Below are the code and all the weights of a small trained network. Each question names an input and a class and asks about switching units off, where a switched-off unit gives its printed mean instead of its output.

import numpy as np


def w(rows, s, z=0):
    codes = np.array(rows[::2]) - 128.0
    scale = np.full(codes.shape[1], s)
    scale[-1] = z or s
    return codes * scale


def f(y):
    return y / 2 * (1 + np.tanh(0.7978845608 * (y + 0.044715 * y**3)))


def log_softmax(a):
    a = a - a.max(-1, keepdims=True)
    return a - np.log(np.exp(a).sum(-1, keepdims=True))


def net(x, mask):
    res = np.array(x, float).reshape(1, 7) / 4 @ E
    y = f(res @ A[0][:, :-1].T + A[0][:, -1])
    res = res + np.where(mask, y, B[0][:, -1]) @ B[0][:, :-1]
    return log_softmax(res[-1] @ U[:, :-1].T + U[:, -1])


A, B = {}, {}
E = w([
[75,173,51,145,202,216,78,161,142,172,113],'x0',
[220,54,164,132,134,117,98,158,254,169,151],'x1',
[153,135,117,98,184,155,131,155,131,198,87],'x2',
[142,98,57,204,52,189,154,134,98,149,71],'x3',
[132,89,110,195,109,128,149,126,83,138,182],'x4',
[105,74,111,150,99,160,67,153,120,72,40],'x5',
[128,137,36,130,152,69,70,54,83,190,100],'x6',
],0.012)
A[0] = w([
[153,150,110,100,204,143,51,145,194,167,159,40],'n0',
[121,94,83,119,101,140,109,123,124,157,108,15],'n1',
[149,118,166,106,144,102,156,138,192,152,146,106],'n2',
[153,110,164,128,84,140,89,147,167,121,92,98],'n3',
[171,122,160,87,142,104,95,150,157,148,57,2],'n4',
[27,179,158,76,143,131,101,181,132,61,160,147],'n5',
[89,155,132,96,175,173,133,108,122,72,104,71],'n6',
[98,74,180,167,78,159,161,179,156,15,86,145],'n7',
[65,95,25,163,71,151,21,122,30,113,2,160],'n8',
[202,61,59,153,129,71,130,43,157,116,185,111],'n9',
[182,66,174,113,120,74,68,128,213,104,87,102],'n10',
],0.0098,0.0054)
B[0] = w([
[122,117,152,110,152,116,215,71,76,114,76,185],'n0',
[132,143,131,133,135,137,105,162,157,121,102,142],'n1',
[102,156,96,138,200,189,99,148,136,132,112,175],'n2',
[121,116,93,142,120,152,147,169,139,125,233,163],'n3',
[91,150,178,148,60,94,57,133,173,119,116,155],'n4',
[86,202,216,121,106,101,79,86,96,173,90,200],'n5',
[102,203,180,144,102,114,96,95,137,132,97,161],'n6',
[184,47,120,133,85,82,186,128,110,29,203,222],'n7',
[88,182,58,97,254,142,193,141,154,247,28,250],'n8',
[116,187,151,118,42,101,82,124,116,142,140,190],'n9',
[99,150,176,178,119,218,17,123,168,205,173,201],'n10',
],0.0094,0.02)
U = w([
[225,12,106,140,143,233,195,203,203,111,140,5],'0',
[79,173,138,106,199,160,151,105,119,152,2,134],'1',
[96,150,180,155,53,194,2,132,157,125,166,133],'2',
[151,94,147,104,26,44,232,47,7,39,143,197],'3',
],0.0071,0.0029)

Each question gives the input, the list of numbers given to net, and the class t.
The units are the neurons (one row each of A and B). Each row of codes is followed by its name. A weight is (code - 128) times the scale printed after its matrix; where a second scale follows, it is the last column's (A, B and U).
mask holds one flag per neuron, in row order. A switched-off neuron (its flag False) gives its mean, the last column of its row in B, instead of its output. The means were averaged over made-up inputs and are rounded, as every weight is.
A unit's drop is (log p(t) with every unit on - log p(t) with that unit switched off) / (log p(t) with every unit on - log p(t) with every unit switched off).
The circuit of an input: a set's keep is (log p(t) with only the set's units on - log p(t) with every unit switched off) / (log p(t) with every unit on - log p(t) with every unit switched off). Starting from all 11 units, units are removed one at a time, each time the one whose removal leaves the highest keep (on an exact tie, the one counted first), for as long as the keep stays at least 0.8.
units of the circuit, in order: the units of the circuit, biggest drop first
most important unit: the unit with the biggest drop
k most important neurons: the k neurons with the biggest drops, biggest first
drop when u is switched off: that unit's drop, to one decimal
input [-5,-1,-6,2,-2,7,2], class 0: most important unit	n7
input [-4,3,1,4,-8,4,-4], class 2: 4 most important neurons	n10, n4, n8, n0
input [-2,3,6,6,5,-8,-1], class 0: 2 most important neurons	n5, n10
input [-7,4,6,-2,3,-1,-6], class 2: 4 most important neurons	n10, n8, n4, n0
input [0,-1,7,0,0,8,-5], class 0: 2 most important neurons	n7, n3
input [-7,6,-7,1,8,4,-1], class 2: 2 most important neurons	n10, n9
input [7,3,-5,7,-1,7,-2], class 0: 4 most important neurons	n7, n5, n3, n0
input [4,6,5,-6,-7,-1,-6], class 2: 2 most important neurons	n8, n10
input [-3,4,-6,8,-5,3,-6], class 0: 2 most important neurons	n7, n10
input [-5,-7,-7,-2,0,1,4], class 1: 2 most important neurons	n8, n7
input [1,-7,-8,-5,-3,0,-3], class 3: 2 most important neurons	n10, n8
input [-2,-5,-6,-5,8,6,3], class 1: drop when n8 is switched off	3.9
input [4,1,-7,4,-8,0,-8], class 3: drop when n7 is switched off	0.7
input [-1,3,-2,1,2,0,4], class 2: drop when n0 is switched off	0.1
input [-6,-3,6,6,-5,-7,5], class 3: units of the circuit, in order	n8
input [3,-7,-7,5,-2,-4,-7], class 3: drop when n7 is switched off	0.2
